Here is a tiny trained network, its code and every weight. The questions are about switching its units off for an input and a class, where a switched-off unit gives its printed mean instead of its output.

import numpy as np


def w(rows, s, z=0):
    codes = np.array(rows[::2]) - 128.0
    scale = np.full(codes.shape[1], s)
    scale[-1] = z or s
    return codes * scale


def norm(h):
    return h / np.sqrt((h * h).mean(-1, keepdims=True) + 1e-5)


def f(y):
    return np.maximum(y, 0)


def log_softmax(a):
    a = a - a.max(-1, keepdims=True)
    return a - np.log(np.exp(a).sum(-1, keepdims=True))


def net(x, mask):
    res = np.array(x, float).reshape(1, 5) / 4 @ E
    u = 0
    for l in range(4):
        y = f(norm(res) @ A[l][:, :-1].T + A[l][:, -1])
        res = res + np.where(mask[u : u + 6], y, B[l][:, -1]) @ B[l][:, :-1]
        u += 6
    return log_softmax(norm(res)[-1] @ U[:, :-1].T + U[:, -1])


A, B = {}, {}
E = w([
[130,142,138,131,111],'x0',
[175,109,3,199,111],'x1',
[124,134,129,133,121],'x2',
[88,116,181,226,84],'x3',
[57,52,100,81,76],'x4',
],0.0044)
A[0] = w([
[116,159,97,110,73,113],'L0N0',
[116,161,16,63,64,74],'L0N1',
[101,229,158,3,95,95],'L0N2',
[158,147,169,166,136,111],'L0N3',
[22,73,68,62,43,252],'L0N4',
[99,219,179,74,81,62],'L0N5',
],0.0046,0.0019)
B[0] = w([
[205,167,3,127,47,143],'L0N0',
[162,27,52,126,103,182],'L0N1',
[9,100,125,82,39,213],'L0N2',
[44,33,190,176,206,164],'L0N3',
[186,48,127,48,73,253],'L0N4',
[221,72,130,123,225,183],'L0N5',
],0.0039,0.0037)
A[1] = w([
[120,249,132,12,220,31],'L1N0',
[87,204,219,8,179,118],'L1N1',
[80,39,140,205,144,176],'L1N2',
[175,45,253,89,186,136],'L1N3',
[184,100,172,128,109,2],'L1N4',
[211,194,46,112,96,145],'L1N5',
],0.0057,0.0014)
B[1] = w([
[164,118,139,138,46,197],'L1N0',
[174,149,82,138,107,253],'L1N1',
[170,174,153,144,121,206],'L1N2',
[101,166,110,112,103,246],'L1N3',
[55,96,143,127,111,135],'L1N4',
[102,108,120,118,255,205],'L1N5',
],0.0092,0.0044)
A[2] = w([
[253,24,146,146,32,102],'L2N0',
[93,123,224,54,80,49],'L2N1',
[85,195,108,59,208,1],'L2N2',
[177,62,72,129,43,147],'L2N3',
[63,73,170,54,68,106],'L2N4',
[118,174,115,162,140,80],'L2N5',
],0.006,0.0011)
B[2] = w([
[114,205,67,127,129,253],'L2N0',
[87,1,103,197,139,225],'L2N1',
[203,108,121,143,250,153],'L2N2',
[121,229,47,93,82,254],'L2N3',
[95,112,197,227,180,230],'L2N4',
[137,92,171,122,123,160],'L2N5',
],0.0062,0.0038)
A[3] = w([
[63,185,199,93,58,175],'L3N0',
[80,70,88,1,114,8],'L3N1',
[87,72,223,119,118,58],'L3N2',
[20,119,118,29,98,52],'L3N3',
[198,98,227,117,133,88],'L3N4',
[159,152,71,215,153,45],'L3N5',
],0.0063,0.0017)
B[3] = w([
[112,155,165,68,190,253],'L3N0',
[132,81,214,40,156,205],'L3N1',
[120,185,3,130,159,191],'L3N2',
[192,90,240,172,100,207],'L3N3',
[81,143,10,17,194,157],'L3N4',
[164,82,198,153,32,242],'L3N5',
],0.0059,0.0032)
U = w([
[187,215,67,103,43,254],'0',
[192,100,90,132,242,164],'1',
[77,244,222,98,206,73],'2',
[220,117,199,250,127,83],'3',
[120,43,229,32,95,130],'4',
[155,46,43,31,131,56],'5',
[33,67,172,183,99,128],'6',
],0.012,0.003)

Each question gives the input, the list of numbers given to net, and the class t.
The units are the neurons (one row each of A and B). Each row of codes is followed by its name. A weight is (code - 128) times the scale printed after its matrix; where a second scale follows, it is the last column's (A, B and U).
mask holds one flag per neuron, layer by layer. A switched-off neuron (its flag False) gives its mean, the last column of its row in B, instead of its output. The means were averaged over made-up inputs and are rounded, as every weight is.
A unit's drop is (log p(t) with every unit on - log p(t) with that unit switched off) / (log p(t) with every unit on - log p(t) with every unit switched off).
The circuit of an input: a set's keep is (log p(t) with only the set's units on - log p(t) with every unit switched off) / (log p(t) with every unit on - log p(t) with every unit switched off). Starting from the 12 units with the biggest drops (on a tie, the unit counted first), units are removed one at a time, each time the one whose removal leaves the highest keep (on an exact tie, the one counted first), for as long as the keep stays at least 0.8.
circuit, biggest first: the units of the circuit, biggest drop first
unit that matters most: the unit with the biggest drop
k most important neurons: the k neurons with the biggest drops, biggest first
top k neurons in layer l: the k neurons of layer l with the biggest drops, biggest first
drop of u: that unit's drop, to one decimal
input [8,-1,-2,3,-7], class 2: unit that matters most => L3N4
input [7,-5,5,1,1], class 6: 2 most important neurons => [L2N1 L2N4]
input [4,-1,6,4,-8], class 2: 3 most important neurons => [L1N1 L3N4 L2N1]
input [7,-8,-1,0,-8], class 0: 3 most important neurons => [L1N1 L1N0 L1N5]
input [-6,-8,7,2,5], class 6: circuit, biggest first => [L2N4 L2N1]
input [5,0,-8,-8,6], class 4: circuit, biggest first => [L3N1 L3N3]
input [-8,1,1,2,0], class 3: top 4 neurons in layer 1 => [L1N2 L1N0 L1N1 L1N5]
input [2,0,-6,-1,5], class 4: 4 most important neurons => [L0N4 L1N1 L3N1 L3N3]
input [1,-3,8,0,-5], class 0: 2 most important neurons => [L1N1 L1N0]
input [6,-8,5,-4,-8], class 0: circuit, biggest first => [L1N1 L1N0]
input [7,6,0,0,0], class 1: 2 most important neurons => [L1N5 L1N0]
input [4,-2,-1,2,-6], class 2: 2 most important neurons => [L0N3 L1N5]
input [-3,8,3,0,-2], class 1: top 2 neurons in layer 0 => [L0N3 L0N2]
input [-1,5,-1,-1,-1], class 1: circuit, biggest first => [L1N5]
input [-8,-5,4,2,7], class 6: 3 most important neurons => [L2N4 L2N1 L3N2]
input [-5,-4,4,7,0], class 2: top 3 neurons in layer 0 => [L0N4 L0N2 L0N1]
input [-8,-4,-5,2,2], class 6: 3 most important neurons => [L2N1 L2N4 L1N5]
input [7,1,8,7,2], class 0: top 3 neurons in layer 0 => [L0N2 L0N0 L0N4]
input [4,-8,6,3,5], class 6: 3 most important neurons => [L2N1 L2N4 L3N2]
input [-3,-5,1,-2,-3], class 0: unit that matters most => L1N1
input [7,5,7,1,-2], class 3: 2 most important neurons => [L3N5 L0N4]
input [1,8,-6,-3,-1], class 1: top 3 neurons in layer 1 => [L1N5 L1N0 L1N1]
input [0,-1,-3,8,-8], class 2: drop of L1N1 => 0.5
input [-2,8,4,-3,-5], class 1: drop of L1N5 => 1.3
input [-8,-2,6,-7,-7], class 0: drop of L2N5 => 0.0
input [8,3,-2,-4,-3], class 1: drop of L1N5 => 1.2
input [2,-4,0,-8,5], class 4: circuit, biggest first => [L3N3]
input [5,-2,2,-2,2], class 4: top 2 neurons in layer 3 => [L3N1 L3N3]
